What can hang from each mark
zapi: manifev tizo tura
gited: laki sonag
sonag: dagem gited tizo tonob
tizo: dagem fuzuda sonag
tonob: dagem gited sasan vidup
zelu: laki zapi
manifev: busof tonob tura vidup
sasan: dagem laki sonag tonob
femu: laki
dagem: sasan sonag
tura: dagem femu fuzuda manifev tizo vidup
vidup: laki zelu
laki: gited tonob
fuzuda: femu sasan
busof: fuzuda tura zelu

Each row was made from one small tree. Brackets hold a mark, then the marks that hang from it, in alphabetical order. Every link used is in the known rows. Write each row's tree.
Known rows
[busof [fuzuda femu] zelu]: [ -57   17 -190   50   17  200  -43   28  -21 -246   34    5  -25   70
   97  -87  -65  -22  -46  109  -16  -33 -194  -11 -149   16 -176  -12
   -1 -107  -40    7   78   16  -25  -84  -48   13  -23   39 -385   17
  109   32    8  -50  225   17  192 -210 -166  129   74   46   25    1
   -4  -49  -51  -89  -21]
[tizo dagem [fuzuda [sasan laki]] [sonag tonob]]: [-109   14  -79   81   65   12  157   23   62  -84   23    2  -13   -4
 -107  152 -229   50   52  -88  -78  -93  105 -109 -184  -41  131    3
  -81   19   64 -143  101    4 -173   77  -26  -58   87   15  116    9
   -8 -126    0   23  160  -25  126  146  160   76  -28    1 -103  -25
   -1  -23  -26   27  -40]
[gited [sonag dagem [tizo fuzuda]]]: [ -55  -20  -91   -4  -43   32   62  -62   83  116   69   19  -41   85
 -119   75   33  -33   16  -37  167  -42  -92  -33   -5  -38  228  120
  -94  149   91  149  125  -39 -123   32   41   64   17  -39 -178   -8
  -95   11  -53   72    5 -128  279  -44 -164   77  107   51  -48   22
  154  -44 -188  -14  -25]
[vidup [laki [gited [sonag tizo]] [tonob [sasan dagem]]]]: [  97   17  189  214  -88 -147  -64   52  -32   86   67   -1   14  104
   25  -67   93    5  -16   10   79   29  -47   32   37  -64  254  116
  136  183   18   71 -113  -58  243   -4   15  149  141  -51  209 -127
 -215   45 -110   -8 -441 -106  -79  154  -69 -306  -85  109  155  -50
 -105   41 -189   80  126]
[fuzuda [femu [laki [tonob gited]]] [sasan dagem]]: [ -12   13  140  207 -116  -72 -154   36 -190 -154   38  -47   65   92
   80 -186   18   41  131  -27 -239   80 -140  231 -193  -30   58  -12
  141  -12   81  -99  -56   20   86 -124   25  141 -116  -70  104 -106
  -47  123  -19  -56 -151   83  -46   13  121  -90  -57   69    3   51
  -89 -111 -260  198  -20]
[femu [laki [tonob gited vidup]]]: [  44   46  109   87 -245 -120 -133  -21  -28  -66   27  -89   38  147
    0 -192  -18    8  107  -76  -74   79  -40  245  -62    7  -48  -29
  136 -206  111  -68    0   -9   67  -99   37  -29  -52   22  345  -44
  139   82    4   62 -238   61  213   28  153  -39  -52  -11  -10   41
  -35 -128  -99   72   91]
[vidup [laki tonob] [zelu zapi]]: [   7   39   21  187 -118  161 -172  298    8   31    7  -73    1    3
   41 -241    1  -68  -96   49  110  202    5   48 -113  -19  -27   10
   90  -89  -39  -18  -40   16 -139   72  -26  151   58   -5  120   77
  -81  -27  -68   63 -176  -16  162   79  217 -102  -33  -57  114 -105
  -43 -133   80  -14  -11]
[tura femu [tizo sonag]]: [-104  -57  -48 -100  -88   56  -13 -131   28  -11    5   26   18   68
   14  -99    3   -3    4  126  136   69   42  -61 -238  -29 -191   28
  -13 -142 -106    3  103  -56  -66 -106  -70   98   -6   -3 -124   49
  113  102   56   -7  144  -38  202   11  -17  -42   -5   66 -122   17
  116  -59   54   29  -79]
[dagem [sasan tonob] [sonag [gited laki] tizo]]: [ -58  -45  125 -170 -172   21  107  -93   68  150  -33   74  -22  -13
  -13  186  167  -36  -25   75 -117  -28   11  -30  140  -43  -44  115
 -124  -76  -55  105 -122  -55   92   92 -101   -1  -25   28 -225   48
   -2    6  -56   35  -37   68  214  106 -162  -45  -45  -74  -80   89
   20   52   41  -62  -54]
[tura [fuzuda sasan] [manifev [vidup zelu]] tizo]: [  -5  -37 -124  142  -63   25  -98   21   18   27  -23   59  170 -119
  -68  119   64  -54  -29   34  150  158   -6    7    1   22 -201  -84
  115  -57 -170   83 -140  -64  -65    5   54 -120 -197  -26  -51   69
  -91    4   17  -36  248  -35 -180  138   -2  -87   26  -76  -22  -99
   -6 -338   25   13  -27]
[busof [fuzuda femu] [tura manifev] zelu]: [   3   -1 -283   66   71  169  -21  -31  -51 -199   74   41   22    3
   73   93  -66    2  -81  119 -178  -71  -99  -27 -185   57  -65  -58
   32 -150  -42   71  -26   77   42  -32   -8 -100 -146   69 -421   38
  161  -55   49  -80  367   96    3  -61 -187  125  100   18   30   63
  -26    0  123  -93   17]
[zapi manifev [tura vidup]]: [  36   13   26    8   14  272  -62   44   20  -42  -59    3  -35  -41
  -21   73   28   25  -50   43  213   59   40  107  -88   75  -55  111
   -1 -130  -78    5  246  109   78  -54   54   -9   90   28  -30  -75
  151   50  -30   -5  -34   48   29 -155  -49  132   43  -98   37  148
  -48   42  -64  -67   47]
[manifev tonob [tura [dagem [sasan laki]] femu fuzuda]]: [  99  -52  -41 -219  161  -18   -6  -37  -72  -19  -17  -34   38 -273
   97  315 -142    1  -87   82 -151   66   94    1  119   49 -201  -48
 -190   34  -19 -107 -309    0   54  -59  -85  -80   25   80 -184    0
  119  -44   96   95  137  128 -584  -27   50  138   26  -55  -11  -27
  -87  294  115 -187   54]
[gited [sonag dagem tonob]]: [  44  -43  -42  109   72   73  -33   46   45   19    7   35  -69   63
  -56   25  -46  -10   33 -219   59  -71  -29   18   38   47  285   95
    7  105   37  109  115   -7 -160   -5   39 -244  101  -58  -33  143
  -95 -147  -56   34    2 -127  220  151   54  257   17  125  -22   35
  -15  142  -68   -8  -56]
[tizo [dagem sasan] sonag]: [ -22   22  -73   53  147   95    8  -76  -20  -59   38    7  -15   -1
  -52  101  -88   85   47   78  -18  -33   86  -63   69  -32   34    1
  -81 -101  -15   11  208  -33   50    3   45  -39   58    2  -85   35
   72   -1    9    4  -14 -141  -36  -91   19   55   16  -40  -22   48
   22  -13  134  -75   39]
[sonag tizo [tonob gited]]: [  35   20  169   22 -116 -151  141   32 -101   36  -72  -14   44   74
  -10   70   22 -103   61 -219  123 -118  -38  111  106  -20  154   36
   61  133  202 -149  -68   -8    7   47  153    1  -54   42   67  -20
  -82  -40   -9  -23  -73   76  205  145  -49  -43  -41   71  -41   20
   73   13    6   62  -89]
[manifev [tonob gited sasan vidup] [tura dagem fuzuda]]: [ 146   30   66 -172  149 -373   -5 -162  -22   88   12  -34  140 -198
   66  278  -93   82   30  -39 -125  -47  173   42  410   47 -170 -177
   20   84   56  -98 -266   64  205  -95   49  -15   24  129  458 -106
  124  -14  101   77  -81   11 -638 -164   94  -57  -41  -86   58 -103
  -59  188  109  -26  127]
[tonob [gited laki [sonag tizo]] vidup]: [ -15   27  165   28 -240 -111   -8 -133   -4  186   79   53  125  150
  -38 -103  170  -12   16  -87  155  -55 -153   58   46  -15 -113  124
   18  -21   63   35  -44  -91   29   27   15  -13  -80    1  300   -1
  -65   93  -39   50 -145  -24  415    1   -2 -162  -25   49  -56   80
   54  -82 -209   18  136]
[laki [tonob sasan vidup]]: [  18   34  -43  -11   10  -61 -124  -40   70  -99    2  -30    3   47
   29  -74  -19   53   25   39 -101  -28  117   80  159   36  -55 -157
  112 -221   80   39  128   61  187  -62   16 -119   63   41  223   48
  197   88   58   58 -163  -56 -157  -30   67  -56   12    0  171  -49
 -131    7   16  -47  132]
[zapi [tizo [sonag gited]]]: [ -71  -28  -32    1 -155   73  -16  -53  154  -73  -56   37  -25   67
  -24  -15   37    3   -2  -31   28  -27  -62  -89  -50  -41   22   65
  -66  -59  -69    8   92  -39  -18   49  -28  137  -31   36 -143   -8
   65   39  -45  -24   30  -82  374  -65 -165  -26   -9  -53  -17  -28
  119 -199   23   27 -165]
[gited laki [sonag tizo [tonob dagem]]]: [  16  -62  119 -111   58 -120   11   41   22   88  -14   57  -38   53
  -71  -89   95  -61   40 -162   77 -296 -179    9   84   30  183  101
 -182   92    4   14   41  -38 -175   96   19 -209   46 -111   10  152
 -287  -55 -113    8  114  -70  440  319   72  140   -2   46  -96   20
   38  118 -126  -85  -11]
[zapi [manifev tonob [tura femu vidup]]]: [ 122  -18   17 -148   96  138   64   84 -135   17  -80  -33   10 -129
   81  140 -103  110  -72   16  126  123  154   83  -57   95  -46   71
  -30  -14  -14    4  -83  139  -11 -117   -1  -47   -1    9 -144  -36
  228   13   45    7  122  121 -173  -22   37  -29  -16 -135   25   33
  -30  237   48  -57   41]
[fuzuda femu [sasan [dagem [sonag gited]] laki tonob]]: [-159  -58   71  -68 -139   39   17   43  -44  -34   13   86  -48  -43
   57   52   75   -4  -55   94 -326   87  -60  -89  -86  -78  -70  111
   15  -96  -47  -33 -202   -5  -18   -9 -185  234 -155  -45 -117   78
    2   29  -11  -31   84  251  -85  -60   22   31  -46   77   27   81
  -98   71 -132  252 -208]
[zelu [zapi [manifev busof] [tura femu fuzuda tizo]]]: [   2  -43   34  -97  -23   86  -99  -18  101    0  -73  -26  -19 -122
   16 -114  123 -135  -78  140   33  136  118  -79 -240   85 -227  -64
  -77  -89 -139   -3  -13   99   66  -58   18  258  147   27 -262  -63
  120   94   79    1  155  -95   37 -282 -134  181   26  -90  -30   40
  156  -69  183  -57  -33]
[sasan [laki tonob] [sonag dagem gited]]: [  29  -41  -43   -3 -209   55 -137   83  102  -80  -28  -54 -104   -2
  -47 -155  -21   26  -12 -166  -39   86  -26   -3  -40  -29  141  158
   -7 -123   82  -28  -28   29 -168  -55  -19   90  -60  -57 -249   20
   45  -93  -28   32  -97   88  182 -188    6  200   -1   55   73  -30
  -56  -38 -124   24  -62]
[gited [sonag [tizo dagem [fuzuda femu]] [tonob sasan]]]: [  -6    6  -78    9  224 -252  243 -160  -51   34   56    8   60   27
  -73  144  -62   19   47  -74   48 -177   56  -70   21    5  302  -36
  -90  277   89  118   85   99   13  133   11 -161  121  -53  -72  -39
  -71  -39   36  -12  -19 -121  -32  241  -73   56   57   94  -38   23
  121  174 -132  -43   27]
[manifev [busof fuzuda zelu] [tonob dagem] tura]: [ 138  -21 -167 -107  232  -24   54  254   90 -268  -42  -33 -170 -117
   99  118 -132   63  -29  137 -163 -271  -12 -165  114   50  -62 -155
 -132  114  -30  -16 -143   63  -68 -126   58   34  104   19 -247   -8
  -20  -86    6  -42  322    7  -41 -361  -80  215   10 -175   47 -188
    8  134  241  -72   56]
[zapi [manifev [tura femu]] tizo]: [  54  -39   57 -144   88  194   -7 -103  -64   54 -105   28  -36  -26
   73  -31   30  -52  -67   58   54   29  -17  -31 -188   70  -24   26
 -121  -12  -30   95  -63   56  114   15  -23  -38  -64   54 -210  -29
  155  125   23  -40  113   91    1 -172 -124  -80    7  -49  -19   11
  107   63  158   33  -52]
[tura dagem manifev [tizo fuzuda sonag]]: [-106  -91 -118 -177  -98 -148  -53 -315   82   58   72  -31   57  -40
 -128  167  -57  -13  -12   47   64  -62  102 -161 -160   -1  -48  -24
 -102 -104  -87 -148   27  -78 -171  -12  -50   68  -78  -35   62   26
   64   -7   44  -15  269  -83   63  135  -12   96   75   37 -176  -47
  129 -209   19 -112 -137]
[vidup [laki gited [tonob sasan]] [zelu [zapi manifev]]]: [  87   85  253  160  -24   84 -151  170  -79  101  -10  -95   69  -36
   63 -291   32    8  -74  -11  154  232   21  -18    5   10   11  -14
  208    9  -59  -62  -49    8  210   99    7  166  154   46  308 -121
 -128  -23  -26  -10 -404  -44 -242   -5  201 -369 -150  -31  169 -153
  -58 -108  174   56   51]
[sonag dagem gited [tizo fuzuda]]: [ -88   28  -95  -39 -116  -39   91  -22   71   78  -16   12  -38   52
  -92   67   60  -61   65 -101   52  -42  -52   56  121  -63  205   65
  -85    8  170   38  136   45  -96   45  108  130    5   -2 -344  -75
   56   15  -24   11   18  -32  267 -109 -247   92   91  -26  -35    3
  125 -121 -135   26  -98]
[tonob dagem [sasan laki]]: [ -25   -6   60 -191  169  -28 -129   72   28 -113   -8   23 -141  -35
   -2 -175   26   48  -61   11  -71 -100  -81  -91  167  -25  -69  -54
  -18  -63  -39  -98   89  -64  105    0    9  -95   64  -16   42   14
 -160   40   29  -29  -35   79 -340 -115  116  -38    8   63  100  -16
  -32   77  125   54   36]
[sonag [tizo dagem [fuzuda [femu laki] sasan]] tonob]: [ -54   42  -55  132   70 -144  295   -4 -106  -87  -14   -6   67   53
  -83   42  -65  -57  137 -111 -150 -103  -13  157 -154  -13  286  -34
 -100   44  167   25   28  118 -136   91    4 -125  -11  -37 -197  -61
  -67    1  -36    9  106   51  235  304  -22  110   24  -21 -145  105
   41  -35 -194   27  -48]
[tonob [dagem sonag] sasan vidup]: [ -39  -17    0 -262  183 -196  -34 -155   55  155   -4   18 -113   24
   30 -104   70   45   38  162  -75 -116   84  -83  300   -1 -127 -134
  -38 -164  -94  115  195  -22  151   -8  -20   -3 -123   19  404  110
  -83  128   33   10   64  -55 -195 -167   66  -38   40  -33   94  -11
   56   72   80  101   36]
[manifev busof tura [vidup [zelu laki]]]: [  92   12  -60  161   16  206   17  274   24  111  -69   44   47  -95
   74  -62   53   86  -43  105  -60   19    5  -75  147   40 -291  -87
  -18  154 -116  -13  -71   -2 -184   20  -26   22  -43  -72   19   59
  -95  -83   12  -41   40   23 -317 -146   -7   35  -22 -121   39 -119
  -72   -2  241 -126   74]
[laki [gited [sonag tizo]]]: [  56   -4  143   52 -139   40   62   12  -59   -2   23   17   81   84
  -21  -16  101  -23   -7  -63  203  -47 -225  -19   86  -45   59  175
   56   41   11  -16   28 -163   81    6   20  177  -20   18  -51    9
 -146   22  -72   18 -177  -59  240  -10 -121  -90   -5  104   17   46
   90  -83 -132   27  -34]
[fuzuda [femu [laki [tonob dagem vidup]]] sasan]: [ -55   23  -41   20   52 -132  -96   43  -87 -191    4  -49   25   62
   26 -315   17   13  158   60 -285  -40 -105  225  -94   19  -81 -169
   -4 -347   63   -5  111   87   26  -79  -32 -102 -117  -52  169   69
   27  157  -27   51   36   62   99   80  217  130   16  -70   30   34
 -113  -51 -190   78   51]
[zapi [tura dagem femu fuzuda tizo]]: [ -18  -84  -61 -173    9  -50 -122 -236   45   13  -31   -9   32 -127
   11   83   54 -171   -7  146  157  -13   24   42 -125   37 -283  -12
 -144 -162 -152  -61   26   -2   13 -129  -35  111   25   49 -196  -48
  169  116   55   16  189  -11  -76  -75  -61  287  102   24 -139   56
   70   61  -32 -101  -51]
[tonob gited [sasan laki]]: [   6   30  160  -17  -52  -20  -89   -4  -24  -67   16    3  -17   29
   37  -86   18   74  -68  -71   16   52  -48  -46   83  -48 -125    8
  156   56   11 -151  -36 -100  218  -16   40  -33   43   72  176 -129
  -91   24   75  -36 -248  116 -350 -170   57 -249  -59  122   73   11
    3   -5  102  117   58]
[manifev [tonob [sasan dagem]] [vidup [zelu laki zapi]]]: [  76   35   79   12   91   83 -117  235    1  211  -14    7    0  -87
   69 -137   77  161 -176  -91 -123  102  133  -71  340   61 -126  -86
   62  231  -17  -35 -135   33 -173   98  -45  331  -47  -72  332   -7
 -120  -74   -8   15  -77  -43 -517   67  180 -177  -65  -62  157 -124
 -150   22   97  -48   -8]
[busof [tura femu [tizo fuzuda sonag]] [zelu laki]]: [-172  -35 -166 -264   70  150   41 -190  125  193   56   10   -1   22
   43  -96  -30   33   -2  215   11  -16   97 -139 -386  -27 -312  -43
  -48   92 -118  -13   50  -37 -118  -63 -158  264  -18   72  -64  -33
  190  -28   64  -26  309  -32  171   13 -114  -71   10    5 -182   65
   97   -5  159 -134    7]
[sasan dagem laki sonag]: [  -4  -31   50  -70 -104  190 -151   73   58  -45   45   50 -106   -9
  -18  -87   28   -1 -127  -31  -52   61 -118  -83  -26  -26   88  183
   20   32   16  -24  -78  -64 -194  -49  -92  179  -86  -87  -27  103
  -54  -12  -28  -21  -14  140  -43 -267    7   29   12  170   87   57
 -146  -35 -137   53  -46]
[gited [sonag [tizo [dagem sasan]]]]: [  43   -6  -34   42  140   24   74  -58  -38   32   29   26  -40    8
  -74   98   53  -10    2   38  118 -104  -27  -30  182  -29  140   77
 -110   71   54  123   93  -45   88   61   63  -94   11  -22 -253   45
  -70   27  -29   43  -64 -121   96   10 -122   70   78   -3   11   93
   66   15  -47  -88   67]
[fuzuda [femu [laki [tonob [dagem sasan]]]]]: [  13  -12  -10  -58  157  -38 -142    8 -132 -209    8  -89  -44   15
   36 -200  -12   18  105   91 -242  -15 -113  170  -58   23   18 -123
  -83 -146  -12   14  116   24  105  -43    5 -172   20  -80 -129   28
  -27   86  -16    9  -72    9 -106  111  112  164   33  -39   -5   48
  -39   68  -34  -69   37]
[manifev [busof zelu] [tura [fuzuda femu sasan] vidup]]: [ -11   21 -155  129  137   40   60  180  -45 -177  -44   28  138 -203
   92  142  -46   75   35  178 -121   -6   36   -8  -67  -14 -193 -127
   76  108 -148    7 -131   93   98 -193   -5   66  -10   10 -282  -17
    3   27   29 -107  190  -47 -240 -277 -170  111   29 -152  110   23
 -109    6  -24  -67  156]
[femu [laki [tonob [dagem sasan] gited]]]: [  73    4  148  -41   66 -141 -185  -15 -102  -93    0 -118  -78   35
   13 -158   -8   23  140  -15 -102  -25  -95  176   41  -13   25  -90
   20  -17   30 -115   58  -76  211  -63  124  -90    9  -13  169  -96
  -74   51  -15   -8 -220   -9 -111   33  159    2  -30  -45  -40    4
   18  -20   24   39   74]
[vidup [zelu [laki [gited [sonag tizo]]]]]: [  18  -12  190   90 -185  103  -14  142  -30  166    5   25  129   37
   17 -153  139  -49  -22   11  293   21 -249  -46  103  -29 -125  143
   27  137  -45  -99  -78 -196  -60  100  -80  242  -94  -38   70   25
 -243  -34  -75   18 -145  -72  150  110  -34 -182  -28   92  -12    1
   67 -116  -50  -20  -30]
[tizo [fuzuda [femu laki] sasan] [sonag dagem]]: [-159   29 -138  175  -24   90   74  -55   14  -84   94   30   77   97
  -53  -39  -76  127  137   34 -199  133  -67   70 -306  -43   94   -3
  -36  -63  -13  113  215   35 -128  -39  -89   25    7  -29  -37  -98
  -67   44  -31   40   51  -55  117  -29   16   27    7    3 -138   72
   46 -134 -181   97  -35]
[tura femu tizo [vidup [laki gited] zelu]]: [  -9   37   89  161 -165   40   -7   46 -139  119  -15  -32   87  -17
   30 -166   54 -144  -71  113  481  266   34   34 -236  -62 -234   86
  227   11 -222  -23 -149 -131   37 -103  -33   80    1  -22   20  -99
   21   83  -26 -103 -153   21  -28  191   90 -305  -55    5  -70  -30
  -43  -17  -33  116   86]

Write each row's tree
[ 105  -41  -31   52 -205  -28  -41   92 -101 -128  -10  -38   46   -3
  -15   88  -44   92  -80  -87   63  195   92  179 -209   84  105   85
   62 -204  -44  -16 -147   18 -127 -101  -46 -160 -125  -77 -136  -35
  103    0   23  -11   97  114   54  361   91  -26   13  -31  -31  155
  -24    5  -43  -47   31] => [tura [femu laki] [manifev tonob] vidup]
[  18   54  156   58  -89 -376  258 -107   -5  358  -35   17   14  138
   44   49   76  -72   42  -29   64   35  217   69  127  -40   58  -42
  109  123   84  115 -148   53  187  113   31 -106  -65  106  625  -68
 -191   14  -17   38 -224   64   32  202  -56 -308 -105    5   35   18
   39  116   42  157   82] => [dagem [sonag tizo [tonob gited sasan [vidup laki]]]]
[  17   33  -17    0  118   15  101  -28  -87  -17  -30    2  -45  -12
  -62   87   39  -66   14   27   33 -114   42   28  217  -37  108   -1
 -106  -52  130   26   67   -3   95   47  124  -43  -26    7 -327   12
   13   65   -9    8  -31  -33   -6  -39 -130   40   69  -53   16   79
   31   -4   72  -85   39] => [sonag [tizo [dagem sasan]]]
[ -98   29 -149  -15  -21  -19   40  -88   89  -28   56   -9    2   32
  -97   74 -110   90   92    0   48  -38    7  -77  -29  -66   88   72
 -110  -98   -9  -61  280    7 -141   31   25  148   79  -14 -123  -37
  179  -42   15  -28   75 -134  278 -129  -37   90   40  -50  -88  -11
  154 -173  -43  -10  -83] => [tizo dagem fuzuda [sonag gited]]
[  18  -34  163  -65  -19  -34   86  -81  -66  125  -37  -42  -65   19
   60  148  -60  -29  -14  -57  -52   39   99  -54   52  -19  -55   18
   33  161  -13  -77 -109 -113  137   76   13 -100  -74   90  280   23
 -143  -93   32    1  -75   79 -137   69   48  -50  -65   65  -41   46
   53  129   98   68  -49] => [dagem [sasan laki] [sonag [tonob gited]]]
[ -38  -40 -126 -113   12  -96  -53 -194   -2  -33   48  -37  -12    1
 -156  102  -38  -65  -44  -11   71  -32  128 -102 -173   10   66  -24
  -48 -153  -19  -20  -18  -43 -114    5   87  -74  -28  -63 -169   22
  134   11   30  -65  195  -94  114   70  -30   52  100    3 -124   34
  176 -187   95  -33  -45] => [tura manifev [tizo dagem fuzuda]]
[  22   65   60   -1  127 -235  233 -161 -130  102  -12  -74   18    5
  -87  279  -84  -96  102 -150   89 -154  120   38  121  -35  247  -68
  -47  271  237 -105  -14    2  112  121  218  -65   35   53   45 -134
   52  -58   27  -33  -88  -66  -29  122  -71  -14   27  -16 -113    9
  119   60   26  -20   32] => [sonag [tizo [dagem sasan] fuzuda] [tonob gited]]
[  31  -46  147  -57  -78  -92   71  -77  -67  134  -49  -44  -27   78
   52   77  -36  -38   56 -102   68  -34   42   -3   31   -5   34   56
   58   93  -25  -73   -3  -82  -22   15   52   32 -128   47  281   64
 -131  -70   -2  -37   17    6  156   52   43  -20  -50   66  -64   16
  153   42   57   99 -153] => [dagem [sonag [tonob gited]]]
[ -39   54  -16  -65   30  126  -22  -45   31  -92   35   48   -3  -33
  -32  165   21  -42  -45   56 -151   41   65   39  127   22  -98 -101
   96 -191   93   50  -42  -18  155  -25  -34 -194   86   71  118  117
  326   13   27   88 -145   66 -161  -18   58   50    5   -2   53   80
 -212  126  142  -61   88] => [dagem [sasan [tonob vidup]]]
[ 104   22   42  120  -45  213   57  131   15  100  -74  -42  -24  -18
  -26  -39   49  -84 -157  -67  308  188  -15  -38 -134   65   63   89
    4  156  -67  184 -249   10 -183  139    7  -78  -66  -20   33  -70
 -148  -19 -100   -7  -36  153  117   83   41 -261  -99 -177   42 -169
   -8 -102  154  -57  -83] => [zapi [manifev tonob [vidup laki zelu]] tizo]
[  72   31  144   34   85 -133    5  -27  -47  -25  -35    2   18   33
   47   47  -30   46   41 -197   21  -66   44   40  164   14   92  -77
  183  172   64 -108   34  -13  186    8  118 -187  108   71  275  -68
  -45  -77   63  -66 -200  -10 -258   62   60 -133  -72  119   34  -17
  -17   92  121   73    5] => [sonag [tonob gited sasan]]
[  58  -23  -65  110  208  104  -16  -17   30   37   12   37  -75   15
  -34  142  -43    9   37 -156  -15  -43   35   23  133   53  262   12
    6  188   35  177  119  -14   21   33   59 -365  154  -15  -26  111
  -62 -152  -32   47  -77 -179  -28  154    1  234   29   90   -5   50
  -81  201  -17  -70   29] => [gited [sonag [dagem sasan] tonob]]
[ -40    5 -242  211   34  276   85  168   70 -367   17   45 -118  -70
   80  -51  -60  -49  -72  198 -392  -61  -81 -123 -148    3 -225 -118
   26  -53  -42  -37  -61   45   59  -67  -59  -85   -6   54 -560    6
    4   -8   55  -11  314  112 -228 -176 -153  118   65  -43   75  -61
 -142   53  100  -33   37] => [manifev [busof [fuzuda femu [sasan laki]] tura]]
[  99  -34 -249   95   14   82  106  -14   46  -81  -66   31 -103  -16
   78   -6  -39   -8  -69  182  -85    2  105  -93  -99   48 -364 -127
  -45   31 -145  112  -62   49   11 -157   13  -79   33    3 -402  -49
  189   63   66  -38  282  -18 -182 -156 -224  151   48 -125  -73 -180
   20   74  120  -58   95] => [manifev [busof fuzuda] [tura femu tizo] vidup]
[-163   21 -155  -26  -86   48   53  -90   35  -87   76   10  119   61
    4   47  -55  100   70   63  -42   79 -109  -34 -160  -50  -50   28
  -51  -76  -39  -26  249   33 -103   31  -61  153   52   -2 -120  -13
  160    6   43  -25   57  -53  193 -117 -110   40   42   17  -63    6
  126 -140 -130  -26 -138] => [tizo [fuzuda femu] [sonag gited]]
[ -10   11  -27   57   47  -83   61   20  135  -47  -41   74   26   24
   24   93  -62  145   84 -122  -84  -71   72   -6  196    0  149  -41
   54   51  -13   -8  221   85   64   58   -6 -163  198   48  111   12
   34 -133   46  -22  -70  -85  -31  135  -36   12  -78   48   31  -31
  -49   23   57   13  -64] => [tizo [sonag gited [tonob sasan]]]
[ -76   36  -83   15   60   -1  157  -17  -20  -35   -6    4   -6    5
  -97   97   -2  -49   57   12   68 -131   -7    3   17  -67  117    0
  -86  -36  142  -36  119   -2  -44   47   88  114  -66   19 -234  -51
   -8   77  -28   11  117  -38  167  -66  -98  -28   89  -63  -31   14
   92 -178 -100    7  -25] => [sonag [tizo dagem [fuzuda sasan]]]
[  -2   50  222   13 -252   51  -73   68  -24   30   91   55   84  -89
  -57   32   29  -86 -116   -4   30  110 -112 -137   58  -46   10  120
  200    6   56  -74 -359 -122  -78  -28 -158  309 -110  -51  417   70
  141  -39    1   -7 -243  249 -218 -204  251 -116 -109  187   55  -32
 -282   59  -56  242   29] => [sasan dagem [laki gited] sonag [tonob [vidup zelu]]]
[ -23   20  -52 -252   73 -258  182  -94   80  137  -11   -9  -25    2
 -109   48   -3 -114   76  -97   64 -200    4   -3  118   12  223  -68
 -111   78  200   19   47   75 -197   91   35   22 -102  -22  304  111
   39  -32  -23   45  134   18  243   23  -17  160   71   14  -30  -33
    2   46 -153  -20  -10] => [sasan [sonag [tizo fuzuda] [tonob dagem vidup]]]
[-151  -83  -54 -230   52  -77   -6  -59  -57  -59   16 -117  -74  -11
   40  -92  -76   -5   48  202 -161  -34  -36 -106 -266  -52 -152  -67
 -147 -120  -75  -97   49  -45  -40   13  -89  196 -199  -35   58   53
 -153  102   -6   11  227   56   -3  -37  136   47   65  -40   -7  -78
  145   -1 -140   72 -115] => [tizo [fuzuda femu [sasan [laki [tonob [dagem sonag]]]]]]
[  11   18  -26  207 -123  160 -155  241   15  -42   10  -49    6   27
   37 -119  -21  -89  -20  117  211  155  -60   93 -143  -21   11   40
   84  -80  -46   34  -29  -18 -123   17  -14  -74   65  -34   18   67
  -72  -13  -56   18 -153   42  149   87  146 -129  -28  -13   78 -106
  -80  -97   55  -31   18] => [vidup [laki tonob] zelu]
[  13   13   99   28   51  -61 -130   21   80   32  -18  121  -29   17
   40   -5   73   63   19 -205 -213 -147    0   64  264   40  206   11
   32  101   -3   23   65   71   21   41   11 -213  215  -70   33   24
    9  -77   -6 -110  -71  -63  -95  155   -4  -11  -68   93   36    7
 -213   88 -102   -3   17] => [sonag [gited laki] [tonob [sasan dagem]]]
[  32   64  -65  310  126  -81    3   87  116  238   64   97   16   49
  -23  -16   -1  -15   15  -60  162   93  105   28  137   32  228  -49
  149  188   -9  328    6   82  -21  102  -34 -458  189  -21  489   58
 -147 -128  -20   62 -237  -90 -111  228  178  -64  -60   87   73  -57
 -187  182   -2  108  182] => [gited [sonag dagem [tonob sasan [vidup laki zelu]]]]
[  98  -12  123 -249   45  113  -99  115  148  121  -78  -25  -62 -100
   63 -262  107  196 -145 -207 -111  179   96  -93  190   97  -41   48
    7   41   11  -90  -76  110  -98  105 -121  219   38   19   56  -34
   -9 -170    1   62  -80  -13 -137 -161  -44 -102  -89  -46  156   12
  -30  -67  131 -144 -113] => [zelu laki [zapi [manifev [tonob [sasan [sonag gited]]]]]]
